Here is a tiny trained network, its code and every weight. The questions are about switching its units off for an input and a class, where a switched-off unit gives its printed mean instead of its output.

import numpy as np


def w(rows, s, z=0):
    codes = np.array(rows[::2]) - 128.0
    scale = np.full(codes.shape[1], s)
    scale[-1] = z or s
    return codes * scale


def f(y):
    return np.maximum(y, 0)


def log_softmax(a):
    a = a - a.max(-1, keepdims=True)
    return a - np.log(np.exp(a).sum(-1, keepdims=True))


def net(x, mask):
    res = np.array(x, float).reshape(1, 5) / 4 @ E
    y = f(res @ A[0][:, :-1].T + A[0][:, -1])
    res = res + np.where(mask, y, B[0][:, -1]) @ B[0][:, :-1]
    return log_softmax(res[-1] @ U[:, :-1].T + U[:, -1])


A, B = {}, {}
E = w([
[224,96,97,224],'x0',
[128,98,251,152],'x1',
[129,130,126,130],'x2',
[205,110,142,45],'x3',
[91,2,104,122],'x4',
],0.0091)
A[0] = w([
[96,69,119,124,68],'neuron 0',
[149,207,149,154,86],'neuron 1',
[137,128,179,144,214],'neuron 2',
[219,88,149,57,85],'neuron 3',
[73,148,141,102,62],'neuron 4',
[127,151,74,114,55],'neuron 5',
[92,140,139,91,53],'neuron 6',
[70,162,109,57,125],'neuron 7',
[133,212,140,125,53],'neuron 8',
[93,144,145,112,76],'neuron 9',
[167,113,104,219,52],'neuron 10',
[147,94,104,166,55],'neuron 11',
[98,145,57,144,100],'neuron 12',
[97,125,127,61,72],'neuron 13',
[225,129,111,216,32],'neuron 14',
[145,158,58,114,174],'neuron 15',
[192,65,116,163,108],'neuron 16',
[28,147,110,253,9],'neuron 17',
[79,1,89,109,66],'neuron 18',
[186,142,106,155,131],'neuron 19',
[76,53,102,139,68],'neuron 20',
[130,182,135,139,72],'neuron 21',
[134,93,246,210,58],'neuron 22',
[145,170,134,123,71],'neuron 23',
[144,140,56,152,132],'neuron 24',
[137,197,127,129,84],'neuron 25',
[104,109,38,113,84],'neuron 26',
[126,209,130,178,103],'neuron 27',
[136,51,95,113,80],'neuron 28',
[68,141,154,60,54],'neuron 29',
],0.014,0.011)
B[0] = w([
[177,155,158,155,161],'neuron 0',
[166,108,143,132,194],'neuron 1',
[115,53,134,87,255],'neuron 2',
[99,226,51,110,225],'neuron 3',
[111,156,148,163,168],'neuron 4',
[117,144,196,97,154],'neuron 5',
[113,153,150,145,152],'neuron 6',
[103,127,143,180,247],'neuron 7',
[166,148,146,135,179],'neuron 8',
[120,172,145,139,151],'neuron 9',
[95,162,164,158,197],'neuron 10',
[129,144,150,160,155],'neuron 11',
[123,120,155,95,194],'neuron 12',
[108,171,127,156,175],'neuron 13',
[96,154,158,173,218],'neuron 14',
[112,95,176,80,247],'neuron 15',
[100,145,141,153,223],'neuron 16',
[122,211,7,80,222],'neuron 17',
[186,152,145,145,228],'neuron 18',
[85,117,123,172,203],'neuron 19',
[183,131,144,142,187],'neuron 20',
[163,151,139,136,156],'neuron 21',
[118,143,179,53,232],'neuron 22',
[147,133,122,129,149],'neuron 23',
[117,102,171,77,212],'neuron 24',
[178,118,137,156,179],'neuron 25',
[116,110,172,86,192],'neuron 26',
[164,96,119,128,206],'neuron 27',
[145,152,135,147,180],'neuron 28',
[113,168,154,175,197],'neuron 29',
],0.014,0.0081)
U = w([
[69,162,182,211,90],'0',
[249,152,164,161,116],'1',
[116,134,150,128,253],'2',
[100,145,198,68,61],'3',
[117,194,91,110,170],'4',
[107,42,112,144,160],'5',
[158,52,65,166,89],'6',
[136,84,75,175,82],'7',
],0.014,0.021)

Each question gives the input, the list of numbers given to net, and the class t.
The units are the neurons (one row each of A and B). Each row of codes is followed by its name. A weight is (code - 128) times the scale printed after its matrix; where a second scale follows, it is the last column's (A, B and U).
mask holds one flag per neuron, in row order. A switched-off neuron (its flag False) gives its mean, the last column of its row in B, instead of its output. The means were averaged over made-up inputs and are rounded, as every weight is.
A unit's drop is (log p(t) with every unit on - log p(t) with that unit switched off) / (log p(t) with every unit on - log p(t) with every unit switched off).
The circuit of an input: a set's keep is (log p(t) with only the set's units on - log p(t) with every unit switched off) / (log p(t) with every unit on - log p(t) with every unit switched off). Starting from the 12 units with the biggest drops (on a tie, the unit counted first), units are removed one at a time, each time the one whose removal leaves the highest keep (on an exact tie, the one counted first), for as long as the keep stays at least 0.8.
units of the circuit, in order: the units of the circuit, biggest drop first
unit that matters most: the unit with the biggest drop
k most important neurons: the k neurons with the biggest drops, biggest first
drop of u: that unit's drop, to one decimal
input [-6,-4,2,2,2], class 0: units of the circuit, in order	[neuron 7; neuron 29]
input [-2,7,-5,-8,5], class 4: 2 most important neurons	[neuron 17; neuron 15]
input [1,2,1,8,-4], class 4: units of the circuit, in order	[neuron 3]
input [2,7,-1,5,7], class 1: 2 most important neurons	[neuron 18; neuron 0]
input [-5,-5,-1,-3,6], class 1: 3 most important neurons	[neuron 18; neuron 20; neuron 0]
input [-1,-5,-5,7,4], class 4: 3 most important neurons	[neuron 3; neuron 2; neuron 22]
input [-3,6,2,-2,7], class 1: units of the circuit, in order	[neuron 18; neuron 20]
input [5,6,-3,-1,0], class 3: 3 most important neurons	[neuron 22; neuron 2; neuron 7]
input [-4,-1,4,-2,5], class 1: units of the circuit, in order	[neuron 18; neuron 20; neuron 0]
input [-2,-7,-3,-7,1], class 3: units of the circuit, in order	[neuron 26; neuron 12]
input [-5,-7,-6,-7,2], class 3: 4 most important neurons	[neuron 26; neuron 12; neuron 15; neuron 3]
input [7,8,-5,3,-7], class 3: 2 most important neurons	[neuron 22; neuron 2]
input [8,-6,4,-5,6], class 0: 2 most important neurons	[neuron 10; neuron 14]
input [-2,-1,4,-8,4], class 4: units of the circuit, in order	[neuron 17]
input [-5,-6,-3,2,-5], class 3: 2 most important neurons	[neuron 15; neuron 5]
input [6,-1,5,-8,3], class 4: 2 most important neurons	[neuron 17; neuron 7]
input [0,-3,-7,-8,-6], class 4: 3 most important neurons	[neuron 17; neuron 18; neuron 20]
input [-7,-2,2,-1,-8], class 1: drop of neuron 25	0.2
input [-5,1,2,-6,0], class 4: drop of neuron 10	0.1
input [8,-2,7,6,3], class 0: drop of neuron 4	0.0
input [-4,-2,-5,4,6], class 1: unit that matters most	neuron 18
